Here is a tiny trained network, its code and every weight. The questions are about switching its units off for an input and a target symbol, where a switched-off unit gives its printed mean instead of its output.

import numpy as np


def w(rows, s, z=0):
    codes = np.array(rows[::2]) - 128.0
    scale = np.full(codes.shape[1], s)
    scale[-1] = z or s
    return codes * scale


def softmax(a):
    e = np.exp(a - a.max(-1, keepdims=True))
    return e / e.sum(-1, keepdims=True)


def log_softmax(a):
    a = a - a.max(-1, keepdims=True)
    return a - np.log(np.exp(a).sum(-1, keepdims=True))


def net(x, mask):
    ids = ['ΞΩβεζπστφ'.index(c) for c in x.split()]
    T = len(ids)
    res = E[ids] + P[:T]
    u = 0
    for l in range(2):
        r = res
        for j in range(3):
            rows = slice(2 * j, 2 * j + 2)
            q, k, v = (r @ M[l][rows].T for M in (Q, K, V))
            z = softmax(np.where(np.tri(T) > 0, q @ k.T / 2**0.5, -1e9)) @ v
            o = O[l][rows]
            res = res + np.where(mask[u + j], z, o[:, -1]) @ o[:, :-1]
        u += 3
    return log_softmax(res[-1] @ U[:, :-1].T + U[:, -1])


Q, K, V, O = {}, {}, {}, {}
E = w([
[136,90,105,190,124,93],'Ξ',
[126,128,149,131,155,88],'Ω',
[5,191,124,94,141,162],'β',
[86,17,163,207,44,166],'ε',
[132,185,164,203,172,99],'ζ',
[96,136,167,132,233,111],'π',
[196,44,23,55,244,113],'σ',
[182,145,105,92,16,133],'τ',
[146,171,127,183,157,104],'φ',
],0.018)
P = w([
[191,216,143,151,5,53],'0',
[50,81,98,101,182,99],'1',
[63,81,132,78,128,100],'2',
[75,93,146,36,87,105],'3',
[101,143,119,147,133,136],'4',
[110,141,130,145,127,147],'5',
[104,149,144,142,134,154],'6',
[116,130,119,141,119,163],'7',
[127,146,135,144,129,162],'8',
[149,147,143,157,148,161],'9',
[48,128,110,113,124,208],'10',
[102,170,133,124,113,167],'11',
[114,120,91,86,97,173],'12',
[120,163,116,173,172,183],'13',
],0.013)
Q[0] = w([
[127,197,103,254,190,199],'L0H0',
[110,149,234,191,93,87],'L0H0',
[108,93,120,165,69,191],'L0H1',
[138,99,97,199,116,253],'L0H1',
[170,124,92,167,83,208],'L0H2',
[129,103,169,84,92,83],'L0H2',
],0.007)
K[0] = w([
[86,91,102,94,176,254],'L0H0',
[100,190,191,171,81,113],'L0H0',
[145,50,194,179,179,133],'L0H1',
[90,40,171,141,163,105],'L0H1',
[90,101,142,138,154,185],'L0H2',
[198,67,152,140,100,23],'L0H2',
],0.0065)
V[0] = w([
[215,169,54,92,138,174],'L0H0',
[167,96,221,91,62,61],'L0H0',
[87,171,72,124,59,161],'L0H1',
[38,192,85,209,76,139],'L0H1',
[207,252,215,179,225,42],'L0H2',
[254,139,85,60,38,52],'L0H2',
],0.0077)
O[0] = w([
[88,233,193,190,84,133,80],'L0H0',
[125,117,103,98,216,191,141],'L0H0',
[171,191,129,147,88,95,159],'L0H1',
[107,97,254,127,55,120,188],'L0H1',
[29,152,45,49,89,105,10],'L0H2',
[120,124,81,238,142,106,80],'L0H2',
],0.0085,0.013)
Q[1] = w([
[150,226,89,82,157,187],'L1H0',
[122,91,169,162,106,130],'L1H0',
[232,162,200,57,109,179],'L1H1',
[155,155,160,114,254,135],'L1H1',
[124,158,152,115,85,128],'L1H2',
[230,127,131,96,76,148],'L1H2',
],0.0087)
K[1] = w([
[156,120,111,48,181,88],'L1H0',
[165,74,194,116,58,224],'L1H0',
[138,129,175,108,161,146],'L1H1',
[82,53,127,139,134,172],'L1H1',
[1,152,163,115,52,103],'L1H2',
[149,207,95,54,178,98],'L1H2',
],0.009)
V[1] = w([
[140,120,167,122,126,157],'L1H0',
[145,215,128,137,123,123],'L1H0',
[144,159,78,126,130,7],'L1H1',
[100,116,151,154,71,108],'L1H1',
[158,184,134,104,133,116],'L1H2',
[132,153,133,98,160,106],'L1H2',
],0.013)
O[1] = w([
[84,138,88,180,92,168,203],'L1H0',
[61,111,167,168,48,240,28],'L1H0',
[89,202,150,122,173,78,5],'L1H1',
[142,117,92,95,75,113,167],'L1H1',
[87,130,178,153,174,121,110],'L1H2',
[2,126,155,59,139,184,111],'L1H2',
],0.0089,0.021)
U = w([
[204,142,113,106,92,1,82],'Ξ',
[175,162,109,82,130,126,254],'Ω',
[118,47,247,108,70,125,227],'β',
[157,73,122,95,130,133,83],'ε',
[117,103,132,103,97,70,8],'ζ',
[123,96,157,63,192,140,71],'π',
[158,151,166,165,213,169,247],'σ',
[124,127,124,214,116,150,188],'τ',
[114,106,133,130,86,63,78],'φ',
],0.0073,0.0041)

Each question gives the input, a string of symbols that net reads in full, and the target symbol t.
The units are the heads (2 rows each of Q, K, V and O). Each row of codes is followed by its name. A weight is (code - 128) times the scale printed after its matrix; where a second scale follows, it is the last column's (O and U).
mask holds one flag per head, layer by layer. A switched-off head (its flag False) gives its mean, the last column of its rows in O, instead of its output. The means were averaged over made-up inputs and are rounded, as every weight is.
A unit's drop is (log p(t) with every unit on - log p(t) with that unit switched off) / (log p(t) with every unit on - log p(t) with every unit switched off).
The circuit of an input: a set's keep is (log p(t) with only the set's units on - log p(t) with every unit switched off) / (log p(t) with every unit on - log p(t) with every unit switched off). Starting from all 6 units, units are removed one at a time, each time the one whose removal leaves the highest keep (on an exact tie, the one counted first), for as long as the keep stays at least 0.8.
units of the circuit, in order: the units of the circuit, biggest drop first
heads that matter: for each layer, one digit per head in row order, 1 if its drop is at least 0.15 and else 0, layers parted by /
input β τ ε ζ φ π ε τ ε ζ ε φ τ π, target ε: heads that matter : 000 / 110
input ζ ε β, target Ξ: units of the circuit, in order : [L1H2]
input ε ε ε ε ε σ ε ε φ ε ε τ ε β, target ε: units of the circuit, in order : [L1H1; L0H2]
input ζ π ε, target Ξ: heads that matter : 001 / 000
input β ε σ, target Ξ: units of the circuit, in order : [L0H2; L0H0; L1H0]
input ε τ β σ σ β β β ε π ε τ ε π, target ε: heads that matter : 001 / 010
input σ ζ τ, target σ: heads that matter : 010 / 110
input ε β σ ε, target ε: heads that matter : 110 / 000
input ζ β ε, target Ξ: units of the circuit, in order : [L1H1; L1H0]
input β β ε τ Ξ ζ π, target Ξ: heads that matter : 101 / 001
input σ ζ φ, target σ: units of the circuit, in order : [L1H1; L0H1]
input ε ε ε ε ε ε β, target ε: heads that matter : 101 / 010
input Ξ ε τ ζ Ω ε φ τ ζ β β φ τ, target β: heads that matter : 000 / 101
input τ β φ β, target τ: heads that matter : 101 / 100
input β β π Ξ, target β: units of the circuit, in order : [L1H0]
input σ σ ε σ ε β β Ξ β ε σ, target β: heads that matter : 100 / 100
input ζ ε π ε ε ε ε ε ε ε Ξ, target ε: units of the circuit, in order : [L1H1; L0H2; L0H0]
input ε τ τ Ξ β, target Ξ: units of the circuit, in order : [L1H2; L0H2]
input ε ε ε ε φ, target ε: units of the circuit, in order : [L1H1; L0H0]
input β τ β σ τ, target τ: units of the circuit, in order : [L1H0; L0H0; L0H2]
input τ π Ω, target τ: units of the circuit, in order : [L0H2; L0H0]
input ε ε Ξ, target ε: units of the circuit, in order : [L0H0; L1H1]
input ε β σ ε β ε ε β β ε ε β, target β: heads that matter : 001 / 011
